[ -25  -12 -148 -402   85 -110   87 -305 -196   66   75   27  -97   12
 -101  126 -243  -30 -205 -122   85 -136 -108  -19  232 -209  -68   22
   27  217 -241  195   -9  105  265] => labo
[  96   78   56 -122   78   17   10 -112 -112 -162   33  173  163 -151
  -31   31 -109   21  -15 -223  114   56   94  125    2  200  -24    4
  -31   66 -102    7 -104  -71  143] => kelo
[  97   -6 -104    7  -39  133  -63  -85 -129  -35  -46 -145   60   28
 -103   63  -46   88  -60  -82   60  -31  179  -89 -102  -43  -58   61
   29  133  -42   71   34  114  112] => bur
[ 188  -23   41  -46  -83    7 -484  120   65   13 -133 -181 -171   -7
 -116   36   21  -66   72  205  -46   88  123  -76   46 -154   -6  -43
  -96   -4  137   97   95  247  -22] => mip
[ -57 -106  -33  424    2  -41   72  356   92   90 -250  -28   35  -64
   57    4  161 -100  -65   62  -48  198  105 -130 -170   60  -13    6
   61 -234  118  -81  182   -6 -145] => zol
[ 165  -84   65   19  -51  199 -660  154  220   65 -122 -248 -329  148
 -167   -6   20   -7   77  318  -89   80  166 -164  -52 -301  -28  -89
  -61   13  272    0  128  340   19] => Regor
[-138   10    6  380   60  -81  327  200   30   15 -132  158   55  -92
   97  -60  120  -91 -114  -64  -31  112  -60   26  -90  152   48  -65
  -10 -233   57 -128   -5 -185 -134] => zaze
[  83  -93  305  240   36 -116 -380  421  338   47  -70    7 -131  -46
  -95  -31   56 -145  -45  410 -128   62  124  -28  107 -181  -76 -158
  -70 -196  110  -89  162  145 -175] => rul
[-222  -52  137  469  130 -193  414  459  180   59  -23  203  179 -267
  170  -14  173 -182 -131  195 -112   35 -222   47  -16   31   31 -108
   -3 -333   12 -348   67 -281 -282] => mip
[ 115  -36  434  297   91 -140 -358  471  465   -4  162  229  -40 -177
   36 -111   30 -244   35  548 -113  -21  -47   73  139 -117 -102 -308
 -164 -273  125 -270   55  -87 -280] => zipas
[ 121   20 -182 -181  -90  155 -320 -269 -148   16  -54 -192 -179  149
 -158   12  -80   64   55 -104   23    0  143  -81    4  -65   45   44
  -56  170   28  189   -8  183  189] => zipas
[ 138 -130  342  198  -19 -104 -634  600  494  174 -208 -157 -464   80
  -94  -80   67 -198  -46  640 -190   35  109 -106  205 -372 -144 -262
 -143 -254  259  -57  229  307 -281] => banev
[  33  -50   92  290    4    9 -165  155  161    8 -173   29  -36   74
  -45   -6   37  -63  -15   81  -58  120  154 -110  -55    7   40  -68
  -22 -143  147  -42   56   30  -30] => labo
[ 147   35  159 -122   70   -7 -418   16  142  -26  120   69 -105  -99
 -117   -9 -150  -44   72  321  -25  -68  -66   22  135 -184  -71 -140
 -129   57   27    5  -17   95   44] => labo
[ 328  128  214 -291  -34  171 -751 -254   66 -182  135  -30 -182   64
 -237    2 -220   38  122  225   31  -84  271  137   34    1 -168  -94
 -212  273   66  144 -225  193  122] => bur
[ -80  -46 -233   91  -58   83  197 -107 -170   23 -195 -142  -29  149
    5   -6   25   84  -74 -274   73  102   78 -122 -129   67  131   93
   39  -47   22   80   38   37  150] => banev
[-260  -66  -51  326  161 -232  743  277  -93   63  -63  233  335 -302
  188   80  119 -134 -219 -101   29    8 -208   43  -28   98   -6   57
  132 -235 -165 -200  103 -332 -149] => mip
[   9  -35  190   42  124 -111  -67  211  179   42  204  188   36 -213
    1   -1  -85 -126  -48  305  -39 -107 -172   93  183 -110  -86 -178
  -66 -106  -32 -174   -3  -74 -110] => zipas
[  62   37 -249  -92  -94  229  -82 -201 -248  -91 -149 -174  -17    3
 -110   87   -6  118  117 -259  104  112  175  -84 -234  201   43  128
   -6  122    4  153  -16  112  170] => zol
[-158   -1    2  327  184   17  488   85  -16  -26   31  300  316 -177
  173   38   40   -6 -149 -224   58   97 -102  107 -114  221   54  -24
   89 -191  -61 -239  -91 -316  -61] => kelo
[ 101  -61    1 -306  -47  -62 -464  -19   32   56  -58 -227 -275  102
 -139   53  -82  -44  -26  191  -18   22   71 -171  117 -315  -72  -32
  -46  131    5  228  135  358  125] => labo
[  89  -56   55 -206   80 -123 -380  117  143  149   75 -100 -341 -149
 -121   47 -124 -150  -59  472  -25  -90 -155    9  221 -430 -148 -121
 -122   41  -13   35  122  176  -29] => mip
[ 142 -132  365  -79   46 -238 -527  515  405  165   41  -74 -316  -85
  -55   -9  -32 -257 -119  691 -128  -95  -68   -5  352 -428 -229 -222
 -183 -146   62  -50  243  284 -212] => banev
[  58  -18   12  169  -61  160 -289   57  126  -46 -169 -109 -168  130
  -76    9   51   39   22  -63  -64  175  276  -90 -172   20    7  -50
   -5  -24  183   24  -10  153  -50] => zol
[-156  -34 -176  261   -1  120  238   39  -73    0 -129  -76   83   74
   44  -53  130   66   20 -203    5  162   22 -132 -264   97  173   51
   95  -91  145  -96   32  -57   49] => Regor
[  70   29  -15 -233  -36  -11 -211  -49  -31   34  -70 -133 -316   91
  -98   38  -69  -49  -34  102  -10  -70   48  -56   94 -139  -69  -49
  -68   82   51  160  -12  178   43] => fos
[ -18  -88  -74  -52    5   18 -211   35   30  116  -63 -178 -239   60
 -129   45  -77  -29 -117  193  -21  -17  -41  -86  107 -371  -32  -25
  -11   68  -16   71  129  237   75] => rul
[-111   87 -392 -199    5   16  686 -482 -589  -19  118   83  284  -71
   15  114 -139  174  -93 -558  190 -124  -97   85   25  281  121  174
   94  178 -285  154 -149 -218  272] => bur
[-166  -27   42   42   88 -328  386  185  -29  118  -32  188  -35 -156
   54   -9  -30 -177 -183  142   15 -101 -271   85  316  -93  -16  -77
  -36 -135 -132   -9   72 -104  -84] => rul
[ -39  -15 -334  114  -26  221  -90 -144 -171   30 -194 -254   21  180
  -43   40   30  131  -10 -233  -17  161  103 -240 -255  -87  139   96
   87  114   94  131   40  144  165] => labo
[-189   12 -337  146  -67   52  507 -150 -408  -57 -166  -78  266   31
   59   38   64  108  -92 -482  116   95   42  -50 -226  281  153  173
   86   28  -94   88  -16  -89  154] => bur
[ 117   44   32    9  -26  186 -154  -96  -26 -202   10  -22  111   56
  -54   24  -12   75   87 -183   61  121  274    4 -157  190   40   73
  -81   70   23    3  -78   44  121] => banev
[ 123    1   99  -46   67   37 -227  -53  138  -37  100   12 -112  -77
 -148   24  -85  -12   47  216   39  -59    1   35   60 -175 -123  -66
  -33   66  -53  -53  -37   39   40] => girab
[ 156  -65  -61 -233  -85   84 -543 -169   10  -10  -41 -311 -204  117
 -270   43  -88   -1   -3   87   23  -17  204  -97   27 -184  -70   20
  -75  172  -34  182   76  329  226] => girab
[  58   70  136  -14   75  -77  133  103  -22 -110   66  155  147 -201
   11   -9  -62   -8    5   14   56  -22    4   78   82  113  -53  -43
  -63    5  -67  -81  -82  -75  -23] => banev
[  67  136  160  217  127  116  108    9   27 -199   59  325  210 -241
   40   41  -15   48   46  -94   56   80   30  182  -95  262   -2  -83
  -90  -38   26 -238 -246 -211  -72] => kelo
[ -30  -76  -18   96    5  -19  -43  192   39   33  -97  -94   23   13
   -7  -24   54  -15  -54   18  -23   40   61  -88  -52  -46   12   -2
   -1 -113   29  -20  146  113   -4] => banev
[-16 -26 -64 119   7  83 -49 -13 -36 -13  -3  15  54 -42 -18  -4 -36 -17
 -18 -30  19  41  24 -42 -77 -14  42 -21  -9   8  20 -76  -5  -5  74] => zipas
[ -53   28  136  409   85   36  210  246  137  -88 -112  217  150 -115
   71   14  151  -23   -7  -37   -2  108   68   68 -136  260   -1  -18
   16 -201  107 -222  -99 -193 -167] => Pib
[-212   12 -119 -133   80 -271  626 -111 -279   -7  128  219  201 -175
  105    0  -65  -94 -179 -264  111  -68 -187  128   82  147    2   51
   54  -42 -314   61   28 -211   93] => zaze
[-155    9 -396  104  -99   76  439 -251 -413  -95 -152  -98  211  128
   26   16   93  108  -13 -588  140   78  162  -99 -307  232  209  225
  136   26  -42  135   37  -49  243] => Pib
[-176   60 -531 -341  -67  181  451 -629 -606  -38  -69 -193   29  216
  -20  100  -83  192 -105 -731  118  -54   93 -121 -219  155  204  277
  159  289 -127  255 -107    7  453] => fos
[ -54  -25  147  126  113 -152  152  246  112   37  -56  211  -35 -197
   55   16  -11 -123 -133   92  -32   29 -104   81   98   55  -90 -113
    8 -164  -16 -104   -1 -117 -117] => zol
[ 146   18  244 -304   69 -148 -420  104  190   50  -10  128 -341  -97
 -119   -6 -136 -117  -36  345   -1  -74  -88  126  390 -160 -171 -188
 -171  -43  -43   74   -7  155  -16] => kelo
[ 192  -48   31   73 -101  185 -786  136  174   -3 -308 -309 -267  203
 -135  -75  103   14  135  144  -43  260  343 -174 -205 -105   -2  -12
  -62  -36  298  137  148  366   30] => kelo
[-144   52 -487 -161  -48  129  580 -491 -580 -116  -65  -62  283   47
   25  129  -72  171  -82 -723  190   67   70  -66 -196  270  159  260
  137  255 -236  171 -139  -87  346] => zipas
[-195  -12  -57  525   22  141  535  -18 -116 -280  -90  164  512  -41
   17  -19  152  178   39 -629  123  350  234  -11 -486  655  213  116
  142 -213  123 -233 -130 -361   83] => Regor
[ -36  -64  133  194   78 -122 -119  405  246  128  -93   33 -132  -86
   58    9   58 -149  -21  353 -116  121 -129 -124   73 -214   -8 -170
    0 -152  121 -139   91   67 -174] => labo
[ -62  -28 -132   25   45   98  113   12 -116   67  -16  -66   25  -54
   18   59   28   15  -40  -16   27   26 -122  -60  -48  -17   60   11
   12    6   79  -44    1    8   34] => Regor
[  38   -3  261  145   72 -125 -182  351  260   80  -35   93 -225 -167
   12  -12   57 -155  -44  405  -76   42  -73   44  172 -101 -113 -196
 -142 -169  171  -69   -8   53 -294] => zaze
[ -10  -15  364  205   97 -238 -111  387  332   52  -40  202 -131 -122
   18  -17   25 -177  -74  366 -124   42  -69   53  228 -100  -74 -234
 -103 -203   93 -118   12    7 -278] => labo
[  53   78 -270 -453  -19  283 -127 -598 -347 -125  187 -143    6   73
 -191  109 -250  187   19 -261  161 -166   46   -4  -12  -93   39  122
  -21  420 -168  205 -151  136  396] => rul
[ -60  -21  -77  197   -2    0   37   37   21   47 -129  -37  -72  139
   24  -84   77  -43  -68 -104  -52   64   99  -67 -125   51   71   14
   14 -142   73   26   93  -56   26] => fos
[ -46  -79  310  414  118 -246   97  562  333   62  -64  249   72 -190
   98  -36  124 -226  -91  343 -123   58  -40   25   82   -2 -109 -170
   -6 -331   51 -275   93 -129 -325] => zipas
[ 158   41  425  220  113  -92 -294  351  358  -49  134  239   -1 -196
   -7  -32    2 -146   -5  481  -84 -100  -31  168  116   49 -184 -262
 -203 -181  112 -219  -90 -110 -280] => bur
[ 114  -14  182 -114   69  -90 -337  199  188  124  -83   30 -258  -51
  -77   20  -52  -88  -87  321  -60  -63  -74   62  273 -236 -166 -166
  -75  -74   26   31   54  179 -129] => kelo
[-106  -53   67  277  100 -154  266  336   31   92  -94  124  128 -191
  133    5  102 -115 -149   46  -29   66  -44  -30   -9   58  -29  -30
   67 -211   14 -105  118 -121 -166] => fos
[ 153   27 -166  258 -176  402 -391 -157  -64 -119 -341 -267  -66  227
 -148  -14   87  136  163 -244   22  316  407 -179 -426  266  153  113
   -3    9  292   95  -66  197  162] => zol
[ -80  102 -105   -4   53  -48  486 -242 -268 -111    7  191  223  -92
   -4   32  -71   16  -51 -369   93  -24  -23  154    2  209   79  115
   62   47 -173    8 -123 -236  122] => mip
[-342  -36 -476  146  -34  -58  757 -156 -470  159 -242  -88   99   81
  169   18   94   37 -263 -535   30   45 -123 -143 -147   76  228  171
  190  -50  -98   96   89 -114  154] => fos
[ 163  -55 -131  118 -102  295 -551 -122   41   -3 -145 -336 -168  133
 -209  -12    6  111  121   58    9  148  242 -187 -189 -172   74   33
  -17  103  180   59   49  271  182] => girab
[ -45    5 -279 -204  -49   16  103 -275 -315    4  -50 -121  -17   14
  -82   43  -81   48 -102 -265   98    4   37  -63  -48  -36   29  114
   21  159 -116  195   35  162  225] => zaze
[-112  -68 -123 -169   40 -315  399  127 -197  158   28   69  -24 -123
   70   85  -73  -97 -207  -15   47 -125 -206    1  290 -143  -34  -55
   63  -45 -212  108  131    0    7] => bur
[  -4   56  -70  -46   13   93   -1 -123  -88  -41   66   15  -29  -28
  -23    7  -49   -1  -10  -45   28  -10  -16    6  -40  -40   17  -12
  -37   85    7    7  -75   35   63] => zaze
[  56   93 -534 -170 -136  448  -48 -620 -421 -178 -132 -357  102  217
 -167   46  -13  278  198 -612  169   33  206 -173 -427  147  192  255
   62  378   10  172 -116  122  430] => girab
[  80   33  161  -56  102  -48  -68  107   65  -10  172  148  -70 -260
  -36   74  -79  -68  -44  312   28 -170 -137   95  166 -185 -143 -105
  -92   41  -23 -130  -58   -2  -47] => Pib
[-148  -13  -14  -80   74 -269  367   25  -74   72   13  110  -48 -165
   17   18  -22 -112 -131    7   34 -135 -228   89  240  -49  -41  -58
  -11  -34 -198   -4    8 -118  -17] => girab
[-187  -92   70  512   88 -252  273  495  177  197 -240  126   38  -90
  150  -44  196 -155 -101  181 -137  164 -168  -69   54   57   92 -113
   15 -411  144 -124  148 -138 -286] => labo
[ 112  -98  172  159  -29  -40 -442  377  260   52 -131 -157 -211   56
  -98   -7   36  -91  -57  404  -93   63  166 -104   11 -217 -144 -129
  -52 -111  128    2  151  222 -115] => bur
[ -23   46 -301 -420  -27  127   15 -507 -303  -24  -29 -157  -99  186
  -93   77 -130  146 -102 -370  116  -72   37    1   -4  -51   -4  135
   -3  276 -164  258  -78  154  284] => kelo
[  97   12  221  -21   24 -164 -188  198  186  -21   75   87 -102 -110
  -54  -59  -32 -167   15  341  -12  -20   -6   58  133 -107 -135 -110
 -125  -81    3   -4   67   77 -114] => zaze
[-153   63 -134 -173   61  -80  388 -146 -242   37  -35  120    8  -91
   55   71  -16   27 -114 -253   57  -68 -179   98  129  113   32   17
   -6   23 -144   33  -94  -89   35] => kelo
[  45  -60 -145    0  -95  108 -311  -86  -26  -12 -163 -300 -110  134
 -151   15   66   36   62  -85   27  138  218 -150 -151  -42   44   73
    3   78   66  131   80  232  129] => girab
[ 328   99  150 -350  -59  204 -608 -264  -47 -192   91 -103 -175   15
 -220   65 -199   57   99   64   99   -6  321   33   31  -58 -125    5
 -131  285    6  214 -105  250  191] => fos
[ -28   27  259  260  171 -197  417  242  132  -97   71  349  255 -369
   66   36   32  -92  -29   39   57   46 -123  200   65  251  -79 -104
   12 -185 -130 -264 -117 -324 -189] => girab
[-167  -72  -70 -204   76 -295  203  179 -103  185  -99   17 -116 -139
   61    2   10 -132 -162   61   33  -77 -222  -13  219 -152  -58  -36
   39 -108 -142  102  206   74  -15] => kelo
[-161   79  190   82  135 -184  401  121   45  -61   91  329  128 -179
   64   16    0 -103  -62   43  -18 -106 -194  227  163  175  -13  -99
  -60 -115 -117 -151 -151 -234 -177] => rul
[ -10   69   14 -275   87  -58  115 -279  -90  -79  166  143    6  -49
  -88   68 -173  -30  -80  -88   55 -188  -71  186  136   -9  -59    2
  -37  108 -188   53 -132  -80  110] => mip
[  50  -31  201   86   40  -27 -280  197  246   31  -56   -9 -183   13
  -60   36   30 -103  -40  231 -123   52   55   42   42 -123  -65 -120
  -28 -111  112  -74   -5   64 -150] => mip
[-168   33 -127  285   25   54  431  -73 -152  -60 -142  159  163  -30
   84  -18   82   10 -117 -343   46   93   19   16 -175  283   95   55
   32 -109   -8  -75  -86 -213   30] => zaze
[-259  124 -347   -3   41   60  899 -433 -542 -112  125  180  346 -160
  141   22  -45  152 -103 -616  166  -49 -175   57 -133  266  207  168
  103  129 -196  -19 -197 -329  232] => zaze
